Below is a small trained network, with its code and all its weights. Each question gives an input and a target symbol and asks what happens when units are switched off, that is, made to give their printed mean instead of their output.

import numpy as np


def w(rows, s, z=0):
    codes = np.array(rows[::2]) - 128.0
    scale = np.full(codes.shape[1], s)
    scale[-1] = z or s
    return codes * scale


def softmax(a):
    e = np.exp(a - a.max(-1, keepdims=True))
    return e / e.sum(-1, keepdims=True)


def log_softmax(a):
    a = a - a.max(-1, keepdims=True)
    return a - np.log(np.exp(a).sum(-1, keepdims=True))


def net(x, mask):
    ids = ['ΔΘΠΩαβγεζημξτψ'.index(c) for c in x.split()]
    T = len(ids)
    res = E[ids] + P[:T]
    u = 0
    for l in range(3):
        r = res
        for j in range(2):
            rows = slice(3 * j, 3 * j + 3)
            q, k, v = (r @ M[l][rows].T for M in (Q, K, V))
            z = softmax(np.where(np.tri(T) > 0, q @ k.T / 3**0.5, -1e9)) @ v
            o = O[l][rows]
            res = res + np.where(mask[u + j], z, o[:, -1]) @ o[:, :-1]
        u += 2
    return log_softmax(res[-1] @ U[:, :-1].T + U[:, -1])


Q, K, V, O = {}, {}, {}, {}
E = w([
[132,174,175,73,153,94,153,214,139],'Δ',
[116,158,104,123,123,131,156,218,39],'Θ',
[115,149,82,96,60,93,172,181,118],'Π',
[170,128,169,74,208,144,145,151,94],'Ω',
[170,101,126,16,128,138,175,127,142],'α',
[119,127,97,35,161,144,101,173,95],'β',
[190,122,84,108,117,158,167,133,69],'γ',
[114,89,174,144,140,53,171,139,59],'ε',
[144,71,95,123,89,176,53,84,111],'ζ',
[205,160,70,78,92,222,97,205,159],'η',
[128,134,79,194,233,136,96,140,91],'μ',
[161,125,67,160,167,129,127,126,246],'ξ',
[121,92,160,169,104,34,66,167,209],'τ',
[145,131,42,190,96,39,175,68,171],'ψ',
],0.014)
P = w([
[99,157,153,106,115,163,133,81,116],'0',
[159,184,107,79,142,68,78,79,94],'1',
[89,109,122,122,141,158,148,122,135],'2',
[184,145,94,93,154,59,73,115,89],'3',
[97,74,115,141,146,149,152,157,148],'4',
[195,110,84,108,151,54,81,151,95],'5',
[104,42,105,159,147,142,161,187,158],'6',
[208,75,81,118,150,48,95,178,113],'7',
[114,11,103,179,144,134,169,219,167],'8',
[213,53,80,120,152,48,106,212,113],'9',
],0.011)
Q[0] = w([
[76,143,140,220,180,132,126,134,106],'L0H0',
[41,161,204,171,135,200,151,91,90],'L0H0',
[107,74,151,125,179,177,168,174,133],'L0H0',
[75,126,156,98,152,197,155,170,124],'L0H1',
[77,85,111,99,112,189,153,173,133],'L0H1',
[234,85,8,80,202,99,111,174,107],'L0H1',
],0.011)
K[0] = w([
[121,166,155,192,208,93,142,118,79],'L0H0',
[69,205,213,112,178,148,180,92,67],'L0H0',
[95,63,178,130,194,142,216,169,124],'L0H0',
[99,141,135,73,173,173,141,188,119],'L0H1',
[110,93,107,72,141,184,139,167,122],'L0H1',
[187,3,116,174,153,93,132,163,126],'L0H1',
],0.012)
V[0] = w([
[156,230,36,114,36,185,62,147,207],'L0H0',
[30,155,157,137,116,144,133,126,58],'L0H0',
[102,134,146,69,81,133,220,147,232],'L0H0',
[100,20,105,96,171,43,88,190,109],'L0H1',
[67,106,223,19,84,117,33,223,150],'L0H1',
[1,99,163,172,217,46,18,77,113],'L0H1',
],0.0058)
O[0] = w([
[155,193,63,95,53,114,126,94,169,144],'L0H0',
[54,140,168,117,109,146,129,158,63,61],'L0H0',
[126,94,147,85,102,171,170,137,177,90],'L0H0',
[102,107,2,96,184,91,117,150,97,253],'L0H1',
[46,97,96,23,92,156,78,171,129,142],'L0H1',
[51,153,63,121,157,111,130,43,122,128],'L0H1',
],0.0071,0.0055)
Q[1] = w([
[179,212,174,82,134,127,40,55,97],'L1H0',
[29,160,192,211,96,159,188,130,211],'L1H0',
[213,94,107,100,143,99,69,126,36],'L1H0',
[254,180,129,129,149,132,113,144,88],'L1H1',
[190,172,117,38,152,126,130,159,56],'L1H1',
[138,152,225,147,100,125,130,145,102],'L1H1',
],0.0085)
K[1] = w([
[133,216,190,47,147,152,52,8,72],'L1H0',
[58,193,143,161,119,31,169,142,198],'L1H0',
[173,39,107,113,163,215,38,81,16],'L1H0',
[234,192,60,115,143,56,63,98,84],'L1H1',
[186,162,62,2,130,109,111,138,66],'L1H1',
[96,216,210,110,107,95,96,104,128],'L1H1',
],0.0072)
V[1] = w([
[95,150,129,158,116,1,178,100,254],'L1H0',
[184,79,171,124,169,89,17,140,248],'L1H0',
[234,113,146,51,179,223,151,47,172],'L1H0',
[96,122,160,118,68,9,119,106,131],'L1H1',
[171,170,175,77,108,35,72,120,72],'L1H1',
[174,92,85,65,108,49,132,156,79],'L1H1',
],0.0051)
O[1] = w([
[135,149,134,102,116,2,135,117,139,44],'L1H0',
[211,110,201,126,159,114,111,97,148,149],'L1H0',
[141,97,114,79,171,166,169,94,136,148],'L1H0',
[162,101,175,149,104,154,114,119,84,122],'L1H1',
[189,154,158,140,151,139,148,146,96,172],'L1H1',
[168,113,112,134,171,120,116,126,53,254],'L1H1',
],0.0094,0.0071)
Q[2] = w([
[203,173,23,145,193,31,78,52,64],'L2H0',
[109,179,143,178,97,102,140,2,124],'L2H0',
[205,122,86,75,174,151,202,171,15],'L2H0',
[201,199,88,106,162,64,62,67,105],'L2H1',
[78,162,114,192,40,178,174,91,208],'L2H1',
[138,61,99,48,113,118,70,164,74],'L2H1',
],0.0072)
K[2] = w([
[139,79,45,228,138,90,95,74,166],'L2H0',
[86,207,149,139,93,171,105,31,150],'L2H0',
[149,2,97,176,123,144,93,153,126],'L2H0',
[152,136,78,233,160,89,107,204,219],'L2H1',
[65,219,165,95,96,131,184,82,104],'L2H1',
[137,118,103,102,202,127,84,233,135],'L2H1',
],0.0066)
V[2] = w([
[150,134,111,216,44,172,137,22,154],'L2H0',
[135,110,98,185,121,75,249,164,85],'L2H0',
[151,183,113,162,216,139,104,189,192],'L2H0',
[164,100,144,116,109,147,136,135,1],'L2H1',
[139,126,105,139,55,114,142,131,172],'L2H1',
[199,177,139,40,94,188,120,186,159],'L2H1',
],0.0072)
O[2] = w([
[214,48,64,193,173,167,123,178,116,21],'L2H0',
[150,184,70,157,46,214,232,32,66,161],'L2H0',
[100,255,210,146,166,228,52,191,184,188],'L2H0',
[175,123,151,107,33,72,100,116,159,255],'L2H1',
[84,158,59,100,152,121,98,194,116,35],'L2H1',
[111,153,47,194,68,111,190,176,178,180],'L2H1',
],0.0066,0.0068)
U = w([
[85,9,103,172,57,226,70,59,188,245],'Δ',
[109,114,107,142,178,97,179,94,192,199],'Θ',
[93,174,101,171,80,169,103,178,54,55],'Π',
[89,74,183,196,116,97,175,142,70,253],'Ω',
[160,73,142,34,122,127,215,96,173,59],'α',
[146,236,189,69,85,75,117,147,137,159],'β',
[215,182,171,116,62,166,129,152,149,40],'γ',
[120,187,72,80,122,72,186,3,102,88],'ε',
[203,58,177,156,128,10,85,165,125,131],'ζ',
[116,176,20,148,61,40,135,143,153,72],'η',
[166,164,250,97,159,215,99,84,121,175],'μ',
[100,154,111,208,211,195,112,200,87,179],'ξ',
[33,124,53,24,164,154,83,140,77,96],'τ',
[175,80,117,182,133,233,203,107,87,56],'ψ',
],0.0064,0.0032)

Each question gives the input, a string of symbols that net reads in full, and the target symbol t.
The units are the heads (3 rows each of Q, K, V and O). Each row of codes is followed by its name. A weight is (code - 128) times the scale printed after its matrix; where a second scale follows, it is the last column's (O and U).
mask holds one flag per head, layer by layer. A switched-off head (its flag False) gives its mean, the last column of its rows in O, instead of its output. The means were averaged over made-up inputs and are rounded, as every weight is.
A unit's drop is (log p(t) with every unit on - log p(t) with that unit switched off) / (log p(t) with every unit on - log p(t) with every unit switched off).
The circuit of an input: a set's keep is (log p(t) with only the set's units on - log p(t) with every unit switched off) / (log p(t) with every unit on - log p(t) with every unit switched off). Starting from all 6 units, units are removed one at a time, each time the one whose removal leaves the highest keep (on an exact tie, the one counted first), for as long as the keep stays at least 0.8.
circuit, biggest first: the units of the circuit, biggest drop first
most important unit: the unit with the biggest drop
which heads matter: for each layer, one digit per head in row order, 1 if its drop is at least 0.15 and else 0, layers parted by /
input Δ α γ β η β Ω Ω α, target α: circuit, biggest first -> L0H0, L1H0
input Θ β ζ Ω ε μ η ζ η η, target η: which heads matter -> 11 / 00 / 01
input ψ β Π γ η ζ η β, target η: circuit, biggest first -> L2H1, L0H0
input γ ψ β β Θ τ τ ε, target τ: which heads matter -> 01 / 00 / 01
input γ α Ω μ ζ ζ τ ζ, target τ: circuit, biggest first -> L0H1, L2H1
input α ζ η Π ζ β, target ζ: circuit, biggest first -> L2H0, L1H1
input α γ γ μ μ η, target μ: circuit, biggest first -> L2H1, L2H0, L0H1
input α ε ζ ε ζ ζ, target ζ: which heads matter -> 00 / 00 / 11
input β γ ψ α ψ, target ε: which heads matter -> 00 / 10 / 11
input γ α β γ Θ α ψ ε, target ψ: which heads matter -> 01 / 00 / 10
input Ω η β Θ Δ Δ μ γ, target μ: which heads matter -> 10 / 00 / 11
input ξ Ω η ζ γ Δ ζ ζ Θ, target Π: circuit, biggest first -> L1H0, L2H0, L0H0
input γ γ β Δ α α μ Θ, target μ: circuit, biggest first -> L2H1, L2H0, L0H0
input ζ μ ε ζ ε ψ, target ψ: circuit, biggest first -> L2H0, L0H1
input ζ ζ γ ζ ε ε ε ε, target ε: circuit, biggest first -> L2H0, L0H1
input β η τ α γ β ψ, target ε: circuit, biggest first -> L1H0, L2H0, L2H1
input ζ β ε Π β β ξ Δ, target ξ: most important unit -> L2H1
input ζ ζ Ω ζ ε β, target ζ: most important unit -> L2H0
input ε α β ε Θ ζ γ Δ, target ζ: circuit, biggest first -> L0H0, L2H0, L1H0
input τ Δ ε α ξ ζ, target ξ: circuit, biggest first -> L2H1, L1H1, L2H0
input β ζ α ε β γ, target ε: circuit, biggest first -> L2H0, L0H1, L1H1
input ζ ζ ξ ε μ ε α α ζ ζ, target ζ: most important unit -> L1H0
input ξ Δ τ β ξ Ω ε Π, target ε: circuit, biggest first -> L2H0, L0H0
input Θ τ γ γ, target τ: circuit, biggest first -> L0H1, L2H1, L1H0
input Δ β ε ζ β ψ Δ, target β: which heads matter -> 10 / 10 / 10
input γ Δ ζ μ β Ω β γ, target γ: which heads matter -> 01 / 00 / 11
input ζ ζ η β ζ Ω γ μ, target μ: which heads matter -> 00 / 00 / 11
input ζ ε ζ ξ η, target γ: which heads matter -> 01 / 00 / 00
input α α τ ζ Π, target η: which heads matter -> 10 / 11 / 01
input ζ ζ α β ψ β ψ ε ζ α, target ζ: most important unit -> L1H1
